Here is a tiny trained network, its code and every weight. The questions are about switching its units off for an input and a class, where a switched-off unit gives its printed mean instead of its output.

import numpy as np


def w(rows, s, z=0):
    codes = np.array(rows[::2]) - 128.0
    scale = np.full(codes.shape[1], s)
    scale[-1] = z or s
    return codes * scale


def norm(h):
    return h / np.sqrt((h * h).mean(-1, keepdims=True) + 1e-5)


def f(y):
    return y / 2 * (1 + np.tanh(0.7978845608 * (y + 0.044715 * y**3)))


def log_softmax(a):
    a = a - a.max(-1, keepdims=True)
    return a - np.log(np.exp(a).sum(-1, keepdims=True))


def net(x, mask):
    res = np.array(x, float).reshape(1, 2) / 4 @ E
    u = 0
    for l in range(4):
        y = f(norm(res) @ A[l][:, :-1].T + A[l][:, -1])
        res = res + np.where(mask[u : u + 7], y, B[l][:, -1]) @ B[l][:, :-1]
        u += 7
    return log_softmax(norm(res)[-1] @ U[:, :-1].T + U[:, -1])


A, B = {}, {}
E = w([
[224,208,252],'x0',
[147,198,25],'x1',
],0.0012)
A[0] = w([
[2,15,87,254],'0.n1',
[99,164,122,144],'0.n2',
[162,122,25,34],'0.n3',
[113,238,143,138],'0.n4',
[225,103,31,162],'0.n5',
[139,122,162,91],'0.n6',
[112,146,200,44],'0.n7',
],0.0038,0.0008)
B[0] = w([
[253,69,162,251],'0.n1',
[177,213,120,131],'0.n2',
[78,153,99,141],'0.n3',
[226,75,98,148],'0.n4',
[154,162,99,152],'0.n5',
[57,84,164,127],'0.n6',
[54,106,81,131],'0.n7',
],0.0028,0.0024)
A[1] = w([
[135,254,173,2],'1.n1',
[132,117,207,203],'1.n2',
[184,110,122,196],'1.n3',
[192,160,141,167],'1.n4',
[198,167,143,89],'1.n5',
[109,134,184,166],'1.n6',
[195,219,126,21],'1.n7',
],0.0043,0.0005)
B[1] = w([
[103,124,159,178],'1.n1',
[31,77,224,255],'1.n2',
[7,19,244,252],'1.n3',
[162,51,119,245],'1.n4',
[186,51,68,232],'1.n5',
[43,166,47,162],'1.n6',
[189,129,134,238],'1.n7',
],0.0022,0.00091)
A[2] = w([
[137,204,83,123],'2.n1',
[49,161,220,252],'2.n2',
[100,175,4,107],'2.n3',
[125,104,253,230],'2.n4',
[159,69,69,167],'2.n5',
[148,153,110,102],'2.n6',
[126,78,115,89],'2.n7',
],0.0054,0.0016)
B[2] = w([
[146,51,187,127],'2.n1',
[96,97,3,188],'2.n2',
[151,88,142,145],'2.n3',
[73,125,69,251],'2.n4',
[139,172,166,185],'2.n5',
[114,119,103,123],'2.n6',
[138,148,123,141],'2.n7',
],0.0059,0.0035)
A[3] = w([
[209,134,180,228],'3.n1',
[152,156,69,210],'3.n2',
[119,33,125,4],'3.n3',
[192,179,149,71],'3.n4',
[39,88,87,200],'3.n5',
[94,26,64,221],'3.n6',
[92,3,200,149],'3.n7',
],0.0055,0.00036)
B[3] = w([
[120,61,117,218],'3.n1',
[150,163,153,147],'3.n2',
[104,152,135,177],'3.n3',
[187,46,169,165],'3.n4',
[218,126,97,222],'3.n5',
[150,167,253,252],'3.n6',
[60,178,141,186],'3.n7',
],0.0041,0.0029)
U = w([
[181,197,86,84],'0',
[130,129,107,2],'1',
[72,187,226,162],'2',
[52,141,2,206],'3',
[215,19,158,223],'4',
[115,96,114,31],'5',
],0.012,0.0065)

Each question gives the input, the list of numbers given to net, and the class t.
The units are the neurons (one row each of A and B). Each row of codes is followed by its name. A weight is (code - 128) times the scale printed after its matrix; where a second scale follows, it is the last column's (A, B and U).
mask holds one flag per neuron, layer by layer. A switched-off neuron (its flag False) gives its mean, the last column of its row in B, instead of its output. The means were averaged over made-up inputs and are rounded, as every weight is.
A unit's drop is (log p(t) with every unit on - log p(t) with that unit switched off) / (log p(t) with every unit on - log p(t) with every unit switched off).
The circuit of an input: a set's keep is (log p(t) with only the set's units on - log p(t) with every unit switched off) / (log p(t) with every unit on - log p(t) with every unit switched off). Starting from the 12 units with the biggest drops (on a tie, the unit counted first), units are removed one at a time, each time the one whose removal leaves the highest keep (on an exact tie, the one counted first), for as long as the keep stays at least 0.8.
units of the circuit, in order: the units of the circuit, biggest drop first
unit that matters most: the unit with the biggest drop
k most important neurons: the k neurons with the biggest drops, biggest first
k most important neurons of layer l: the k neurons of layer l with the biggest drops, biggest first
drop of u: that unit's drop, to one decimal
input [6,1], class 0: 2 most important neurons	(0.n4 0.n1)
input [7,1], class 0: 3 most important neurons	(0.n4 0.n1 1.n5)
input [-3,-5], class 2: units of the circuit, in order	(3.n6 3.n7)
input [-4,-5], class 2: unit that matters most	0.n1
input [3,1], class 0: 4 most important neurons of layer 0	(0.n1 0.n6 0.n4 0.n5)
input [-1,-4], class 3: 4 most important neurons	(2.n4 0.n4 2.n2 2.n1)
input [-2,-3], class 2: 2 most important neurons	(0.n1 3.n6)
input [5,1], class 0: 2 most important neurons	(0.n4 0.n1)
input [-8,-1], class 4: 3 most important neurons	(0.n1 2.n5 2.n4)
input [-4,-2], class 2: 2 most important neurons	(0.n1 1.n3)
input [8,1], class 0: 3 most important neurons	(0.n1 0.n4 1.n5)
input [-7,-8], class 2: 3 most important neurons	(0.n1 3.n6 3.n7)
input [8,2], class 0: 2 most important neurons of layer 3	(3.n4 3.n1)
input [-3,-3], class 2: most important neuron	(0.n1)
input [7,-1], class 3: 2 most important neurons	(0.n1 2.n4)
input [8,-8], class 3: 2 most important neurons of layer 2	(2.n2 2.n4)
input [3,-8], class 3: drop of 2.n2	0.1
input [-2,-1], class 2: drop of 1.n3	1.0
input [-5,-5], class 2: drop of 0.n1	1.0
